Here is a tiny trained network, its code and every weight. The questions are about switching its units off for an input and a target symbol, where a switched-off unit gives its printed mean instead of its output.

import numpy as np


def w(rows, s, z=0):
    codes = np.array(rows[::2]) - 128.0
    scale = np.full(codes.shape[1], s)
    scale[-1] = z or s
    return codes * scale


def f(y):
    return y / 2 * (1 + np.tanh(0.7978845608 * (y + 0.044715 * y**3)))


def softmax(a):
    e = np.exp(a - a.max(-1, keepdims=True))
    return e / e.sum(-1, keepdims=True)


def log_softmax(a):
    a = a - a.max(-1, keepdims=True)
    return a - np.log(np.exp(a).sum(-1, keepdims=True))


def net(x, mask):
    ids = ['ΓΘΛΣΦΨαβδεζημξτω'.index(c) for c in x.split()]
    T = len(ids)
    res = E[ids] + P[:T]
    q, k, v = (res @ M[0].T for M in (Q, K, V))
    z = softmax(np.where(np.tri(T) > 0, q @ k.T / 2**0.5, -1e9)) @ v
    res = res + np.where(mask[0], z, O[0][:, -1]) @ O[0][:, :-1]
    y = f(res @ A[0][:, :-1].T + A[0][:, -1])
    res = res + np.where(mask[1:9], y, B[0][:, -1]) @ B[0][:, :-1]
    return log_softmax(res[-1] @ U[:, :-1].T + U[:, -1])


Q, K, V, O, A, B = {}, {}, {}, {}, {}, {}
E = w([
[74,159,154,130,137,102],'Γ',
[81,215,208,116,106,96],'Θ',
[41,147,145,136,185,95],'Λ',
[105,143,136,131,95,110],'Σ',
[137,98,138,199,165,220],'Φ',
[77,131,140,131,119,104],'Ψ',
[56,100,51,135,163,69],'α',
[84,75,76,225,241,185],'β',
[79,128,171,178,160,163],'δ',
[122,146,137,147,61,121],'ε',
[146,206,207,198,103,185],'ζ',
[130,160,125,150,54,113],'η',
[80,43,18,147,111,76],'μ',
[3,185,110,177,237,59],'ξ',
[181,188,113,243,96,196],'τ',
[156,83,23,162,2,107],'ω',
],0.014)
P = w([
[248,69,152,36,193,100],'0',
[176,152,124,137,194,107],'1',
[167,97,116,7,243,140],'2',
[151,146,76,157,146,137],'3',
[74,147,97,23,182,173],'4',
[116,166,106,175,112,116],'5',
[7,156,126,67,112,189],'6',
[121,151,149,203,92,99],'7',
[8,160,151,143,56,173],'8',
[149,128,195,221,99,60],'9',
[47,59,240,186,86,153],'10',
[177,124,226,231,99,29],'11',
],0.015)
Q[0] = w([
[68,148,102,137,92,171],'H1',
[139,178,72,7,155,216],'H1',
],0.015)
K[0] = w([
[52,192,54,53,106,245],'H1',
[185,133,126,42,182,139],'H1',
],0.011)
V[0] = w([
[100,254,250,129,122,106],'H1',
[42,111,99,74,143,9],'H1',
],0.0096)
O[0] = w([
[149,151,60,89,165,212,253],'H1',
[254,13,198,175,149,152,191],'H1',
],0.013,0.0036)
A[0] = w([
[158,196,110,200,66,133,64],'N1',
[254,173,67,44,25,42,51],'N2',
[33,78,102,222,166,204,229],'N3',
[251,155,98,168,98,86,100],'N4',
[54,117,198,107,113,112,155],'N5',
[233,84,191,139,149,208,47],'N6',
[123,84,64,60,151,97,254],'N7',
[125,53,171,108,53,107,39],'N8',
],0.0083,0.0058)
B[0] = w([
[86,61,127,133,67,88,155],'N1',
[69,128,211,89,155,181,135],'N2',
[152,177,164,77,133,97,254],'N3',
[79,123,83,124,126,193,154],'N4',
[48,140,67,95,53,102,157],'N5',
[174,93,41,126,134,45,222],'N6',
[89,197,121,133,95,232,167],'N7',
[185,254,170,74,73,122,155],'N8',
],0.0089,0.012)
U = w([
[144,154,153,49,112,153,103],'Γ',
[178,161,67,41,124,219,46],'Θ',
[133,130,90,73,128,148,129],'Λ',
[117,179,86,93,121,210,64],'Σ',
[140,196,201,86,105,120,112],'Φ',
[148,144,127,90,118,145,177],'Ψ',
[125,103,41,167,116,126,143],'α',
[157,240,187,166,128,55,106],'β',
[133,185,207,136,141,190,201],'δ',
[113,143,173,143,111,212,235],'ε',
[108,218,78,95,112,141,85],'ζ',
[94,143,147,169,114,229,254],'η',
[169,162,138,192,78,72,105],'μ',
[154,160,62,162,151,124,164],'ξ',
[95,217,2,146,105,40,77],'τ',
[30,98,180,179,73,85,157],'ω',
],0.0072,0.008)

Each question gives the input, a string of symbols that net reads in full, and the target symbol t.
The units are the heads (2 rows each of Q, K, V and O) and the neurons (one row each of A and B). Each row of codes is followed by its name. A weight is (code - 128) times the scale printed after its matrix; where a second scale follows, it is the last column's (O, A, B and U).
mask holds one flag per unit, heads first, then neurons. A switched-off unit (its flag False) gives its mean, the last column of its rows in O or B, instead of its output. The means were averaged over made-up inputs and are rounded, as every weight is.
A unit's drop is (log p(t) with every unit on - log p(t) with that unit switched off) / (log p(t) with every unit on - log p(t) with every unit switched off).
The circuit of an input: a set's keep is (log p(t) with only the set's units on - log p(t) with every unit switched off) / (log p(t) with every unit on - log p(t) with every unit switched off). Starting from all 9 units, units are removed one at a time, each time the one whose removal leaves the highest keep (on an exact tie, the one counted first), for as long as the keep stays at least 0.8.
units of the circuit, in order: the units of the circuit, biggest drop first
top k neurons: the k neurons with the biggest drops, biggest first
drop when u is switched off: that unit's drop, to one decimal
input ζ η ε, target Σ: units of the circuit, in order	[H1, N7, N6]
input α Λ ω, target μ: units of the circuit, in order	[H1]
input η Ψ ζ Θ ζ Σ Θ η μ Θ Ψ ω, target ω: units of the circuit, in order	[H1, N1, N2]
input ζ τ Θ η β, target Θ: units of the circuit, in order	[H1, N3]
input τ α δ, target ζ: units of the circuit, in order	[H1, N7]
input ξ ξ ε Γ ξ δ μ ε ξ δ τ, target α: units of the circuit, in order	[N6, H1]
input η Θ α Σ β Ψ ξ ω τ, target α: units of the circuit, in order	[H1, N6]
input ε Θ ω ω β Λ Θ Θ η ω, target ω: units of the circuit, in order	[N1, N2]
input Σ Γ μ β β ε δ Γ α η α, target μ: top 2 neurons	[N6, N8]
input ω Γ Φ α τ Ψ β Ψ τ, target ω: units of the circuit, in order	[H1, N1]
input τ ζ Θ Λ β α ζ, target ω: units of the circuit, in order	[H1, N5]
input η Λ ε η ε ε Γ Γ ξ Θ, target ξ: units of the circuit, in order	[H1, N6]
input Θ Γ α, target Θ: units of the circuit, in order	[H1, N7]
input ω δ Φ Φ ε, target τ: units of the circuit, in order	[H1]
input Λ β τ ξ Θ τ τ η Λ, target ζ: top 2 neurons	[N6, N3]
input Γ β τ ξ β β α, target ω: top 2 neurons	[N5, N6]
input Λ ζ Θ ξ τ ε τ, target ζ: top 2 neurons	[N6, N3]
input Γ Φ η β τ Θ δ, target ζ: top 3 neurons	[N5, N3, N6]
input β τ Θ, target ω: top 3 neurons	[N5, N3, N6]
input Φ ε ζ, target τ: top neuron	[N5]
input τ Γ Θ Γ τ Γ Σ Λ δ Γ ζ ζ, target ζ: drop when N6 is switched off	0.1
input Λ η α η Φ Θ Λ, target τ: drop when H1 is switched off	1.4
input ω β δ Θ α α Θ β ξ, target Θ: drop when H1 is switched off	1.1
